-.19  -.30  .06  .06  -.25  -.64  -.34  -.03  -.18  -.12  .03  -.06
What is the first entry from the right?
Answer: -.06
The entry just left of -.03 -> -.34
The entry just right of -.18 -> -.12
The minimum: -.64
The 1st entry -> -.19
The third entry: .06

Questions about the array below. Counting starts at 0.
1) Find the entry in the bottom-left corner.
2) Find the top-right entry.
3) Find the entry just left of .23.
4) Find the entry at row 1, column 2.
5) Find the entry in the bottom-right corner.
6) Find the entry in row 0 and column 2.
7) Find the entry directly above -.33.
-.51  .51  .23  -.18  .29  -.37
-.30  -.14  .56  .53  .45  -.51
-.33  -.10  -.30  .50  -.30  -.08
1) -.33
2) -.37
3) .51
4) .56
5) -.08
6) .23
7) -.30

Read these off the array that follows. Rows and columns are numbered from 0.
1) Which number is the bottom-right entry?
2) Which number is the entry at row 2, column 0?
3) Which number is the top-right entry?
4) Which number is the entry at row 1, column 0?
5) Which number is the entry in row 0 and column 0?
6) Which number is the entry in row 2 and column 1?
.03  .05  -.04  -.13  -.19  .19  .34  -.19  -.09  -.32  -.29
-.09  .29  -.05  -.25  -.32  .15  .35  -.23  -.33  -.61  -.25
.12  .30  -.17  .40  .47  -.45  -.31  .16  -.04  .03  .08
-.20  .01  -.04  -.09  -.17  .06  .15  -.12  -.03  -.19  -.15
.14  .19  -.15  .35  .36  -.37  -.19  .11  .00  -.01  .03
.12  .22  -.15  .35  .40  -.42  -.29  .17  -.05  -.09  .11
.09  .30  -.15  .16  .22  -.29  -.06  .04  -.17  -.33  .00
-.22  .03  -.05  -.02  -.09  .02  .12  -.08  -.14  -.19  -.07
.15  .29  -.16  .32  .41  -.43  -.21  .15  -.09  -.17  .09
.11  .27  -.17  .37  .43  -.48  -.32  .18  -.10  -.06  .13
-.15  .02  -.03  -.09  -.13  .04  .11  -.10  -.02  -.14  -.11
.14  .29  -.16  .27  .36  -.40  -.16  .12  -.12  -.22  .07
-.15  .27  -.03  -.26  -.33  .16  .33  -.24  -.31  -.52  -.23
.11  .28  -.17  .37  .42  -.48  -.32  .18  -.10  -.07  .13
.14  .35  -.19  .44  .57  -.55  -.35  .24  -.11  -.01  .17
.16  .36  -.19  .45  .60  -.56  -.35  .26  -.13  -.01  .20
1) .20
2) .12
3) -.29
4) -.09
5) .03
6) .30

Questions about the row below.
1) Which number is the 3rd largest entry?
2) Which number is the third entry from the left?
3) Which number is the first entry from the right?
4) Which number is the 1st entry?
[13.677, 7.353, 3.334, -16.361, 15.947]
1) 7.353
2) 3.334
3) 15.947
4) 13.677

Read these off the array that follows. Counting starts at 0.
1) The entry in row 2 and column 1?
2) The top-right entry?
3) The entry in row 1 and column 0?
4) The bottom entry of the column that holds the largest entry?
5) The entry at row 2, column 0?
6) The entry just left of the smallest entry?
7) The entry in the top-left corner?
8) The entry directly below the largest entry?
[[44 69 53 36 25 38]
 [30 25 53 23 69 98]
 [25 64 24 63 28 54]
 [24 20 61 17 51 72]
 [43 30 49 62 61 35]
 [24 39 31 69 59 54]
 [32 70 29 41 58 48]
 [55 43 38 47 39 56]
 [41 23 51 79 59 42]
 [75 43 38 80 53 16]
 [50 37 47 49 65 40]]
1) 64
2) 38
3) 30
4) 40
5) 25
6) 53
7) 44
8) 54

W = [[-.50, .53, .40, .20, .52, .50, .20], [-.36, .03, -.21, .28, .35, -.05, -.06], [-.17, -.60, -.38, .07, -.08, .47, -.13], [-.36, -.06, -.01, .46, .09, .36, .48], [-.28, .24, -.14, .19, -.46, -.36, .01], [-.50, .49, .19, .08, .28, .37, .59], [.29, -.02, .15, -.24, .44, -.42, .03]]
Give the entry just right of -.05.
Answer: -.06
Give the entry just right of the centre entry.
Answer: .09
The entry just left of .50 is .52
Give the entry just left of the smallest entry.
Answer: -.17
Give the maximum.
Answer: .59
The entry just right of .49 is .19
Give the entry just left of the largest entry.
Answer: .37
The entry just right of .29 -> -.02
Give the entry just right of -.17.
Answer: -.60

data =
-.22   .02   .08   .47   .20  -.45
-.08   .10   .16   .02   .14   .55
Counting starts at 0.
Find the entry in row 0 and column 2.
Answer: .08
The entry directly above the largest entry -> -.45
The entry just left of .55: .14
The entry just right of .16 is .02
The bottom entry of the column that holds the largest entry is .55
The entry in the top-left corner -> -.22
